Below is a small trained network, with its code and all its weights. Each question gives an input and a class and asks what happens when units are switched off, that is, made to give their printed mean instead of their output.

import numpy as np


def w(rows, s, z=0):
    codes = np.array(rows[::2]) - 128.0
    scale = np.full(codes.shape[1], s)
    scale[-1] = z or s
    return codes * scale


def f(y):
    return np.maximum(y, 0)


def log_softmax(a):
    a = a - a.max(-1, keepdims=True)
    return a - np.log(np.exp(a).sum(-1, keepdims=True))


def net(x, mask):
    res = np.array(x, float).reshape(1, 6) / 4 @ E
    y = f(res @ A[0][:, :-1].T + A[0][:, -1])
    res = res + np.where(mask, y, B[0][:, -1]) @ B[0][:, :-1]
    return log_softmax(res[-1] @ U[:, :-1].T + U[:, -1])


A, B = {}, {}
E = w([
[131,120,129,128,129,121,129,128,122,127,125],'x0',
[168,60,137,152,213,14,74,35,228,188,117],'x1',
[122,207,71,218,138,77,238,55,136,69,224],'x2',
[113,204,203,88,208,129,217,157,157,255,130],'x3',
[236,178,219,220,30,85,60,164,107,195,183],'x4',
[203,20,54,191,184,193,177,160,44,224,157],'x5',
],0.0049)
A[0] = w([
[128,70,177,57,120,153,41,196,138,163,48,18],'n1',
[119,224,219,90,195,135,210,166,159,234,126,140],'n2',
[119,83,178,68,127,154,53,196,131,163,52,81],'n3',
[155,69,64,169,46,136,45,100,107,28,115,116],'n4',
[121,70,179,62,127,153,47,201,136,161,49,52],'n5',
[193,160,198,184,56,111,89,148,107,164,171,18],'n6',
[118,209,209,97,203,128,219,165,158,237,132,117],'n7',
[175,49,110,149,216,30,82,31,202,179,111,127],'n8',
[55,94,81,70,178,150,168,101,130,92,93,44],'n9',
[78,212,84,110,46,239,188,237,10,66,142,116],'n10',
[195,163,192,188,56,107,85,152,107,165,174,11],'n11',
[195,167,205,180,55,105,83,155,108,164,166,29],'n12',
[113,185,82,196,136,80,208,80,147,88,221,4],'n13',
[121,183,101,183,140,87,194,94,144,102,200,57],'n14',
[120,189,97,186,140,81,197,93,144,97,210,53],'n15',
[215,2,46,193,190,183,170,148,64,213,161,114],'n16',
[47,94,76,65,185,156,170,100,143,87,83,43],'n17',
[59,208,204,54,96,56,66,65,239,52,89,68],'n18',
[191,8,49,166,184,188,162,154,71,201,155,57],'n19',
[126,72,184,65,126,152,47,193,131,159,51,74],'n20',
[58,97,76,76,184,155,170,97,136,96,91,49],'n21',
[155,81,119,149,182,36,82,39,202,147,117,145],'n22',
[49,97,66,74,182,167,179,102,126,94,85,57],'n23',
[49,92,73,65,181,153,173,100,139,90,88,56],'n24',
],0.0052,0.0039)
B[0] = w([
[165,166,44,195,116,204,212,44,87,173,108,178],'n1',
[76,31,47,131,101,91,49,119,89,37,218,221],'n2',
[151,154,54,180,114,180,192,58,84,157,120,185],'n3',
[72,33,55,131,129,69,43,133,100,50,236,201],'n4',
[158,165,43,206,111,201,203,45,78,168,114,183],'n5',
[202,146,97,182,206,88,75,171,224,201,117,174],'n6',
[71,20,35,139,103,80,35,113,86,22,220,213],'n7',
[76,86,226,97,56,215,208,174,188,181,195,227],'n8',
[191,160,109,185,175,97,85,173,196,183,130,176],'n9',
[104,49,234,95,93,204,191,171,222,209,205,253],'n10',
[217,146,93,188,218,86,68,182,225,203,111,174],'n11',
[196,145,98,174,198,100,86,170,207,192,120,179],'n12',
[171,151,41,190,120,222,198,47,82,203,89,182],'n13',
[152,141,69,156,118,186,174,66,85,166,105,179],'n14',
[154,145,59,167,121,200,185,58,83,173,95,184],'n15',
[31,248,162,132,58,61,113,172,70,65,74,243],'n16',
[184,160,111,184,170,98,85,169,188,185,132,184],'n17',
[21,239,154,168,50,89,129,191,67,102,87,215],'n18',
[32,253,169,145,58,52,113,180,92,78,69,212],'n19',
[146,156,61,172,116,183,184,67,91,161,127,187],'n20',
[204,156,111,203,184,94,78,182,209,189,123,179],'n21',
[81,86,197,113,72,187,177,165,167,165,178,213],'n22',
[193,156,116,183,177,99,85,170,204,198,126,188],'n23',
[192,160,111,185,171,97,80,172,195,196,130,186],'n24',
],0.0052,0.0066)
U = w([
[213,160,114,156,202,87,78,181,188,170,115,97],'0',
[160,159,72,145,121,189,188,2,77,148,104,104],'1',
[121,109,146,116,121,124,120,139,117,118,128,249],'2',
[58,239,177,126,78,76,125,171,89,98,92,102],'3',
[111,46,234,109,94,192,182,161,171,160,169,97],'4',
[102,9,65,123,125,80,51,108,92,67,177,111],'5',
[200,103,211,64,190,98,146,81,79,72,81,118],'6',
[174,102,196,34,213,101,121,54,90,99,41,81],'7',
],0.0085,0.011)

Each question gives the input, the list of numbers given to net, and the class t.
The units are the neurons (one row each of A and B). Each row of codes is followed by its name. A weight is (code - 128) times the scale printed after its matrix; where a second scale follows, it is the last column's (A, B and U).
mask holds one flag per neuron, in row order. A switched-off neuron (its flag False) gives its mean, the last column of its row in B, instead of its output. The means were averaged over made-up inputs and are rounded, as every weight is.
A unit's drop is (log p(t) with every unit on - log p(t) with that unit switched off) / (log p(t) with every unit on - log p(t) with every unit switched off).
The circuit of an input: a set's keep is (log p(t) with only the set's units on - log p(t) with every unit switched off) / (log p(t) with every unit on - log p(t) with every unit switched off). Starting from the 12 units with the biggest drops (on a tie, the unit counted first), units are removed one at a time, each time the one whose removal leaves the highest keep (on an exact tie, the one counted first), for as long as the keep stays at least 0.8.
circuit, biggest first: the units of the circuit, biggest drop first
most important unit: the unit with the biggest drop
top k neurons: the k neurons with the biggest drops, biggest first
input [4,8,1,6,3,-2], class 4: circuit, biggest first => (n8)
input [-5,-5,-1,5,4,-5], class 2: circuit, biggest first => (n16 n2)
input [2,2,-4,5,-6,8], class 3: circuit, biggest first => (n16 n19)
input [-3,1,-3,3,2,5], class 3: circuit, biggest first => (n16 n19)
input [5,-1,8,-1,6,-3], class 1: circuit, biggest first => (n13 n15)
input [0,-3,0,6,8,-7], class 0: circuit, biggest first => (n11 n12)
input [-1,-8,-8,-7,-6,1], class 1: top 4 neurons => (n5 n1 n3 n20)
input [4,-4,7,-3,-5,-5], class 1: top 2 neurons => (n13 n15)
input [-3,-3,0,8,-2,7], class 5: circuit, biggest first => (n7 n2)
input [0,5,-3,-5,-2,1], class 4: circuit, biggest first => (n8 n22)
input [2,5,-4,0,-3,-4], class 4: top 4 neurons => (n8 n22 n16 n19)
input [5,-3,5,-1,-3,6], class 3: top 2 neurons => (n16 n19)
input [1,-7,-1,-3,8,3], class 0: circuit, biggest first => (n11 n6)
input [-4,-7,-4,8,0,-6], class 5: circuit, biggest first => (n2 n7)
input [7,7,4,8,-7,5], class 5: most important unit => n7
input [-6,4,7,1,5,5], class 1: top 4 neurons => (n13 n15 n14 n10)
input [-3,-8,3,5,1,-7], class 4: top 2 neurons => (n10 n16)
input [-3,8,-4,8,5,2], class 4: top 3 neurons => (n8 n22 n4)
input [2,-6,0,5,-5,-4], class 4: top 3 neurons => (n10 n16 n19)
input [6,7,-6,-1,3,1], class 4: top 2 neurons => (n8 n22)
input [5,-4,-2,-8,0,-5], class 5: circuit, biggest first => (n4)
